Look-ups in named tables: a row name and a column name give one cell, copied from the table.

fedanav:
        borote  gedivaz     zuk
pezi     -3663    23125    9643
pafara  -41586   -68700  -51635
rure     86232    76128   87868
tar     -18905    26996   23575

What is the gedivaz of rure in fedanav? 76128
What is the zuk of pafara in fedanav? -51635
What is the borote of pafara in fedanav? -41586
What is the zuk of pezi in fedanav? 9643
What is the zuk of tar in fedanav? 23575
What is the gedivaz of tar in fedanav? 26996
What is the gedivaz of pafara in fedanav? -68700
What is the borote of rure in fedanav? 86232
What is the borote of tar in fedanav? -18905
What is the gedivaz of pezi in fedanav? 23125
What is the borote of pezi in fedanav? -3663
What is the zuk of rure in fedanav? 87868

zopesum.csv
,lik,lelode,muk,dafaz,memike,panuku,gemovi,pebik
buv,-0.122,-0.109,-0.101,-0.122,-0.157,-0.181,-0.207,-0.084
mikag,-0.229,-0.138,-0.164,-0.120,-0.107,0.050,-0.289,-0.194
buzena,-0.169,-0.095,-0.131,-0.222,-0.103,-0.021,-0.139,-0.093
livep,-0.156,-0.112,-0.135,-0.119,-0.077,-0.106,-0.321,-0.162
zug,-0.151,-0.101,-0.084,-0.098,-0.109,-0.168,-0.106,-0.103
mufeg,-0.132,-0.065,-0.122,-0.122,-0.079,-0.149,-0.151,-0.115
muvede,0.041,-0.149,-0.011,-0.822,-0.081,0.050,-0.228,0.227
mamob,-0.027,-0.126,-0.241,-0.103,-0.020,-0.022,-0.004,-0.183
kufesi,-0.220,-0.225,-0.005,0.078,-0.294,0.075,0.019,0.071
dupur,-0.130,-0.063,-0.067,-0.138,-0.092,-0.113,-0.176,-0.153
bine,-0.206,-0.052,0.051,-0.106,-0.175,-0.197,-0.374,-0.029
tunak,0.596,0.103,0.335,-0.451,-0.084,-0.209,0.413,0.296
fusap,-0.128,-0.073,-0.143,-0.145,-0.050,-0.197,-0.108,-0.131

mamob, lelode => -0.126
mikag, muk => -0.164
fusap, lelode => -0.073
zug, panuku => -0.168
tunak, gemovi => 0.413
dupur, lelode => -0.063
buzena, pebik => -0.093

ven:
columns: puralat, feti, lev, tido, medepin, mota, luv
riz: [-28, -19, -38, -106, -29, -37, 0]
lanofor: [-149, -702, 110, 12, 835, 864, -532]
vesok: [130, 56, -315, -86, -155, -728, -26]
kudarur: [439, -10, 514, -320, -499, 4, -115]
dedalo: [296, -72, -204, -132, -340, -141, -466]
bir: [-49, 69, -152, -116, 126, -81, -92]
pubu: [-131, -87, -63, -28, -86, 35, -26]
pelaken: [-140, 16, -171, -151, -109, -108, -118]
ser: [-118, -253, -774, 243, -64, -71, 304]
sapidem: [80, 57, -207, 15, -392, -269, 123]
nide: [1, -100, -36, -96, -137, -202, 28]
zafumi: [-75, 313, 680, -250, 69, 195, 245]
kome: [463, -406, -273, 96, -820, 42, -720]

luv of ser is 304
mota of kudarur is 4
feti of dedalo is -72
medepin of riz is -29
lev of nide is -36
mota of pubu is 35
feti of pelaken is 16
feti of kudarur is -10
tido of lanofor is 12
luv of kudarur is -115
tido of dedalo is -132
lev of vesok is -315
luv of sapidem is 123
medepin of zafumi is 69
feti of pubu is -87
lev of sapidem is -207
feti of ser is -253
feti of zafumi is 313

vizu:
|  | temag | nopa | mek | gopamef | vud | vusos |
|---|---|---|---|---|---|---|
| siko | 48 | 44 | 47 | 52 | 66 | 55 |
| rileno | 27 | 31 | 39 | 52 | 48 | 61 |
| fegep | 64 | 36 | 51 | 47 | 46 | 36 |
| kibufas | 56 | 53 | 56 | 50 | 35 | 41 |
| ninere | 61 | 48 | 62 | 53 | 44 | 41 |
| mor | 43 | 8 | 39 | 53 | 47 | 72 |
| dunula | 45 | 60 | 59 | 61 | 58 | 49 |
| vig | 50 | 53 | 64 | 63 | 57 | 18 |
| muv | 76 | 27 | 50 | 49 | 61 | 54 |

What is the temag of kibufas in vizu? 56
What is the vud of dunula in vizu? 58
What is the gopamef of fegep in vizu? 47
What is the mek of mor in vizu? 39
What is the nopa of ninere in vizu? 48
What is the mek of rileno in vizu? 39
What is the nopa of mor in vizu? 8
What is the nopa of dunula in vizu? 60
What is the gopamef of ninere in vizu? 53
What is the gopamef of mor in vizu? 53
What is the vusos of kibufas in vizu? 41
What is the vud of ninere in vizu? 44

